Below are the code and all the weights of a small trained network. Each question names an input and a target symbol and asks about switching units off, where a switched-off unit gives its printed mean instead of its output.

import numpy as np


def w(rows, s, z=0):
    codes = np.array(rows[::2]) - 128.0
    scale = np.full(codes.shape[1], s)
    scale[-1] = z or s
    return codes * scale


def norm(h):
    return h / np.sqrt((h * h).mean(-1, keepdims=True) + 1e-5)


def f(y):
    return y / 2 * (1 + np.tanh(0.7978845608 * (y + 0.044715 * y**3)))


def softmax(a):
    e = np.exp(a - a.max(-1, keepdims=True))
    return e / e.sum(-1, keepdims=True)


def log_softmax(a):
    a = a - a.max(-1, keepdims=True)
    return a - np.log(np.exp(a).sum(-1, keepdims=True))


def net(x, mask):
    ids = ['αβγδημσφψ'.index(c) for c in x.split()]
    T = len(ids)
    res = E[ids] + P[:T]
    u = 0
    for l in range(2):
        r = norm(res)
        for j in range(3):
            rows = slice(3 * j, 3 * j + 3)
            q, k, v = (r @ M[l][rows].T for M in (Q, K, V))
            z = softmax(np.where(np.tri(T) > 0, q @ k.T / 3**0.5, -1e9)) @ v
            o = O[l][rows]
            res = res + np.where(mask[u + j], z, o[:, -1]) @ o[:, :-1]
        u += 3
        y = f(norm(res) @ A[l][:, :-1].T + A[l][:, -1])
        res = res + np.where(mask[u : u + 8], y, B[l][:, -1]) @ B[l][:, :-1]
        u += 8
    return log_softmax(norm(res)[-1] @ U[:, :-1].T + U[:, -1])


Q, K, V, O, A, B = {}, {}, {}, {}, {}, {}
E = w([
[50,197,194,173],'α',
[106,64,81,150],'β',
[93,155,204,115],'γ',
[116,46,115,249],'δ',
[124,62,140,184],'η',
[40,226,133,118],'μ',
[50,101,178,220],'σ',
[128,116,129,128],'φ',
[104,151,97,90],'ψ',
],0.016)
P = w([
[124,186,118,207],'0',
[90,24,165,13],'1',
[189,178,203,173],'2',
[95,36,164,2],'3',
[199,186,207,160],'4',
[95,41,162,2],'5',
[203,188,206,147],'6',
[92,46,158,10],'7',
],0.012)
Q[0] = w([
[213,75,120,106],'0.h1',
[208,41,11,1],'0.h1',
[99,72,141,138],'0.h1',
[194,143,200,192],'0.h2',
[128,73,172,50],'0.h2',
[117,160,158,234],'0.h2',
[140,98,103,43],'0.h3',
[45,131,121,100],'0.h3',
[218,137,114,42],'0.h3',
],0.0095)
K[0] = w([
[62,54,150,102],'0.h1',
[38,25,126,2],'0.h1',
[121,99,108,165],'0.h1',
[226,118,184,149],'0.h2',
[111,161,141,158],'0.h2',
[114,117,99,68],'0.h2',
[155,157,65,27],'0.h3',
[80,158,120,126],'0.h3',
[171,53,126,60],'0.h3',
],0.0092)
V[0] = w([
[91,150,113,124],'0.h1',
[168,201,160,188],'0.h1',
[54,96,162,110],'0.h1',
[84,59,253,108],'0.h2',
[131,123,125,82],'0.h2',
[140,176,164,99],'0.h2',
[142,198,57,181],'0.h3',
[123,178,75,202],'0.h3',
[101,129,131,114],'0.h3',
],0.0063)
O[0] = w([
[128,84,133,141,132],'0.h1',
[252,77,88,79,214],'0.h1',
[82,126,137,129,168],'0.h1',
[139,152,190,100,253],'0.h2',
[201,152,132,63,70],'0.h2',
[116,115,198,180,132],'0.h2',
[138,168,141,87,107],'0.h3',
[167,143,100,82,158],'0.h3',
[124,108,129,180,142],'0.h3',
],0.0046,0.003)
A[0] = w([
[190,205,219,196,114],'0.n1',
[81,152,88,35,111],'0.n2',
[122,56,147,8,45],'0.n3',
[82,29,124,157,146],'0.n4',
[127,115,234,66,150],'0.n5',
[192,90,142,95,102],'0.n6',
[202,138,103,157,76],'0.n7',
[143,185,2,71,2],'0.n8',
],0.0094,0.005)
B[0] = w([
[165,130,254,64,245],'0.n1',
[125,63,162,159,154],'0.n2',
[191,170,165,222,190],'0.n3',
[119,177,130,77,224],'0.n4',
[78,77,26,117,254],'0.n5',
[36,115,133,107,131],'0.n6',
[204,77,115,112,137],'0.n7',
[139,210,152,159,127],'0.n8',
],0.0098,0.0066)
Q[1] = w([
[45,107,105,120],'1.h1',
[154,216,152,117],'1.h1',
[250,149,100,149],'1.h1',
[80,121,123,150],'1.h2',
[185,175,137,188],'1.h2',
[183,198,68,84],'1.h2',
[184,95,134,118],'1.h3',
[193,139,70,152],'1.h3',
[249,186,151,114],'1.h3',
],0.017)
K[1] = w([
[133,189,94,180],'1.h1',
[103,144,213,47],'1.h1',
[146,70,152,62],'1.h1',
[124,125,119,187],'1.h2',
[104,34,155,122],'1.h2',
[117,102,119,68],'1.h2',
[111,108,168,117],'1.h3',
[147,94,91,6],'1.h3',
[156,124,223,50],'1.h3',
],0.016)
V[1] = w([
[137,217,123,132],'1.h1',
[124,106,215,76],'1.h1',
[170,201,117,60],'1.h1',
[134,155,102,149],'1.h2',
[104,65,87,135],'1.h2',
[252,136,124,109],'1.h2',
[204,145,155,145],'1.h3',
[115,210,108,167],'1.h3',
[117,107,192,170],'1.h3',
],0.011)
O[1] = w([
[253,163,135,51,202],'1.h1',
[72,38,13,119,202],'1.h1',
[131,231,126,29,148],'1.h1',
[144,229,126,82,146],'1.h2',
[235,160,172,191,4],'1.h2',
[31,242,116,142,174],'1.h2',
[132,195,34,235,221],'1.h3',
[205,211,144,172,171],'1.h3',
[43,185,51,125,248],'1.h3',
],0.0054,0.004)
A[1] = w([
[167,209,103,129,172],'1.n1',
[169,113,165,205,164],'1.n2',
[240,177,47,121,44],'1.n3',
[99,104,31,65,110],'1.n4',
[95,73,82,138,122],'1.n5',
[95,164,218,186,76],'1.n6',
[153,225,229,76,1],'1.n7',
[249,76,120,224,42],'1.n8',
],0.015,0.0087)
B[1] = w([
[123,2,141,89,206],'1.n1',
[58,131,117,103,190],'1.n2',
[138,80,217,109,148],'1.n3',
[208,149,180,137,233],'1.n4',
[158,132,107,176,203],'1.n5',
[205,98,225,113,211],'1.n6',
[119,214,20,185,253],'1.n7',
[114,219,40,193,144],'1.n8',
],0.014,0.0058)
U = w([
[158,32,80,1,183],'α',
[50,166,147,26,142],'β',
[221,73,102,165,101],'γ',
[51,43,100,123,126],'δ',
[61,144,123,187,152],'η',
[172,218,171,133,88],'μ',
[117,130,254,157,15],'σ',
[236,140,132,12,36],'φ',
[149,124,13,34,254],'ψ',
],0.0096,0.0018)

Each question gives the input, a string of symbols that net reads in full, and the target symbol t.
The units are the heads (3 rows each of Q, K, V and O) and the neurons (one row each of A and B). Each row of codes is followed by its name. A weight is (code - 128) times the scale printed after its matrix; where a second scale follows, it is the last column's (O, A, B and U).
mask holds one flag per unit, layer by layer, with each layer's heads first. A switched-off unit (its flag False) gives its mean, the last column of its rows in O or B, instead of its output. The means were averaged over made-up inputs and are rounded, as every weight is.
A unit's drop is (log p(t) with every unit on - log p(t) with that unit switched off) / (log p(t) with every unit on - log p(t) with every unit switched off).
The circuit of an input: a set's keep is (log p(t) with only the set's units on - log p(t) with every unit switched off) / (log p(t) with every unit on - log p(t) with every unit switched off). Starting from the 12 units with the biggest drops (on a tie, the unit counted first), units are removed one at a time, each time the one whose removal leaves the highest keep (on an exact tie, the one counted first), for as long as the keep stays at least 0.8.
circuit, biggest first: the units of the circuit, biggest drop first
top k neurons: the k neurons with the biggest drops, biggest first
top k neurons in layer l: the k neurons of layer l with the biggest drops, biggest first
input ψ μ ψ μ σ α φ φ, target ψ: top 3 neurons : (1.n7, 0.n5, 0.n8)
input σ α γ η, target γ: top 2 neurons : (0.n5, 1.n4)
input σ ψ δ, target η: circuit, biggest first : (1.n2)
input ψ γ σ δ γ, target β: top 2 neurons : (0.n3, 0.n5)
input μ μ ψ δ φ ψ σ δ, target φ: circuit, biggest first : (1.h1, 0.n4)
input γ η α ψ σ η α α, target δ: circuit, biggest first : (0.n1, 1.h1, 0.n3, 0.n5)
input σ η μ δ α ψ ψ β, target γ: top 2 neurons : (1.n4, 0.n4)
input μ γ μ δ η μ, target φ: circuit, biggest first : (0.n1, 1.n4, 1.h2)
input φ α δ α η β φ σ, target β: top 2 neurons : (0.n5, 0.n7)
input μ σ σ σ, target φ: circuit, biggest first : (1.h1, 1.n4, 0.n1)
input α η α σ μ α, target α: top 2 neurons : (0.n5, 0.n1)
input γ δ σ β η σ α μ, target δ: circuit, biggest first : (0.n1, 0.n2, 1.h1)
input δ σ δ μ ψ μ ψ φ, target σ: circuit, biggest first : (0.h1, 0.n3)
input ψ γ β μ ψ γ σ β, target ψ: top neuron in layer 0 : (0.n8)
input β δ β α, target μ: top 3 neurons : (1.n7, 1.n6, 0.n1)
input γ α β α α ψ, target δ: top 2 neurons in layer 0 : (0.n1, 0.n3)
input α β φ δ δ, target η: top 2 neurons : (1.n8, 1.n2)
input σ δ α φ, target γ: top 3 neurons : (0.n5, 1.n4, 0.n4)
input ψ μ σ σ δ α, target ψ: top 2 neurons in layer 1 : (1.n7, 1.n1)
input η μ η η σ φ, target η: top neuron : (0.n5)
input ψ α γ μ, target ψ: top 4 neurons : (1.n7, 0.n8, 0.n5, 1.n1)
input μ β α δ δ γ β α, target φ: top 3 neurons in layer 0 : (0.n5, 0.n1, 0.n4)
input σ ψ σ φ ψ γ, target γ: top 2 neurons in layer 0 : (0.n5, 0.n1)
input σ α φ, target α: top 3 neurons in layer 0 : (0.n1, 0.n3, 0.n4)
input σ γ ψ α, target γ: top 2 neurons : (0.n5, 1.n4)
input γ σ γ α μ σ γ γ, target δ: top 3 neurons in layer 0 : (0.n1, 0.n3, 0.n5)
input β σ α δ γ, target β: top 2 neurons : (0.n1, 0.n3)
input η δ φ σ, target η: top 2 neurons in layer 0 : (0.n5, 0.n4)
input ψ δ δ β δ β α η, target ψ: top 4 neurons : (1.n7, 0.n8, 1.n1, 0.n5)
